Here is a tiny trained network, its code and every weight. The questions are about switching its units off for an input and a class, where a switched-off unit gives its printed mean instead of its output.

import numpy as np


def w(rows, s, z=0):
    codes = np.array(rows[::2]) - 128.0
    scale = np.full(codes.shape[1], s)
    scale[-1] = z or s
    return codes * scale


def f(y):
    return np.maximum(y, 0)


def log_softmax(a):
    a = a - a.max(-1, keepdims=True)
    return a - np.log(np.exp(a).sum(-1, keepdims=True))


def net(x, mask):
    res = np.array(x, float).reshape(1, 6) / 4 @ E
    y = f(res @ A[0][:, :-1].T + A[0][:, -1])
    res = res + np.where(mask, y, B[0][:, -1]) @ B[0][:, :-1]
    return log_softmax(res[-1] @ U[:, :-1].T + U[:, -1])


A, B = {}, {}
E = w([
[27,202,58,132,141,253,137,243,130,17],'x0',
[129,133,129,137,138,130,126,129,123,133],'x1',
[71,71,65,191,147,54,13,199,241,206],'x2',
[122,132,132,125,133,126,129,128,133,128],'x3',
[127,129,125,121,132,123,124,129,136,126],'x4',
[158,23,39,78,237,71,197,165,31,199],'x5',
],0.0069)
A[0] = w([
[166,156,163,107,92,210,204,78,83,62,197],'n0',
[65,157,48,114,179,237,185,220,85,59,1],'n1',
[41,154,108,189,90,171,91,171,200,84,72],'n2',
[186,130,144,73,135,148,224,87,46,106,135],'n3',
[202,77,127,84,173,84,197,55,55,170,114],'n4',
[58,198,114,165,93,221,89,174,185,53,73],'n5',
[141,213,254,169,26,160,90,37,193,82,206],'n6',
],0.0062,0.0025)
B[0] = w([
[156,31,30,172,160,78,149,108,167,242,218],'n0',
[160,1,20,196,191,32,178,153,205,248,232],'n1',
[83,186,211,93,77,170,89,163,134,85,216],'n2',
[103,191,213,86,59,187,96,187,100,79,206],'n3',
[122,149,180,27,115,122,146,104,44,55,216],'n4',
[84,209,190,85,76,197,88,146,80,57,236],'n5',
[167,12,16,173,181,54,161,119,174,248,255],'n6',
],0.0063,0.01)
U = w([
[194,43,53,144,189,59,189,102,111,207,203],'0',
[102,61,46,214,150,84,94,164,227,204,247],'1',
[48,243,254,35,35,246,86,141,27,4,85],'2',
],0.0065,0.0011)

Each question gives the input, the list of numbers given to net, and the class t.
The units are the neurons (one row each of A and B). Each row of codes is followed by its name. A weight is (code - 128) times the scale printed after its matrix; where a second scale follows, it is the last column's (A, B and U).
mask holds one flag per neuron, in row order. A switched-off neuron (its flag False) gives its mean, the last column of its row in B, instead of its output. The means were averaged over made-up inputs and are rounded, as every weight is.
A unit's drop is (log p(t) with every unit on - log p(t) with that unit switched off) / (log p(t) with every unit on - log p(t) with every unit switched off).
The circuit of an input: a set's keep is (log p(t) with only the set's units on - log p(t) with every unit switched off) / (log p(t) with every unit on - log p(t) with every unit switched off). Starting from all 7 units, units are removed one at a time, each time the one whose removal leaves the highest keep (on an exact tie, the one counted first), for as long as the keep stays at least 0.8.
circuit, biggest first: the units of the circuit, biggest drop first
unit that matters most: the unit with the biggest drop
top k neurons: the k neurons with the biggest drops, biggest first
drop when u is switched off: that unit's drop, to one decimal
input [3,-3,-4,4,6,-7], class 1: circuit, biggest first	[n6]
input [-6,-7,-1,2,5,4], class 2: circuit, biggest first	[n6, n1]
input [3,7,2,-5,3,-5], class 2: top 4 neurons	[n5, n2, n0, n1]
input [-2,2,-8,-1,2,1], class 2: top 3 neurons	[n3, n1, n4]
input [8,-4,7,-8,-8,-4], class 2: top 2 neurons	[n5, n2]
input [4,3,-6,-8,5,1], class 0: top 3 neurons	[n1, n0, n2]
input [7,7,7,-4,5,-4], class 2: top 2 neurons	[n5, n2]
input [8,4,-6,-2,-1,1], class 0: top 2 neurons	[n1, n0]
input [-2,-1,-2,8,0,-8], class 0: top 2 neurons	[n6, n3]
input [5,-8,-8,1,-3,3], class 0: top 2 neurons	[n1, n0]
input [2,1,8,2,6,-7], class 2: top 3 neurons	[n5, n2, n1]
input [2,-1,6,4,-7,-5], class 2: top 3 neurons	[n1, n5, n2]
input [4,-1,-8,-8,-8,2], class 0: top 2 neurons	[n0, n1]
input [-3,8,-8,7,-2,3], class 2: unit that matters most	n3
input [2,2,-7,1,8,-8], class 1: drop when n6 is switched off	0.6
input [-3,-2,-3,-3,2,-8], class 0: drop when n4 is switched off	-0.2
input [-1,-7,-4,-4,2,-7], class 0: drop when n6 is switched off	0.5
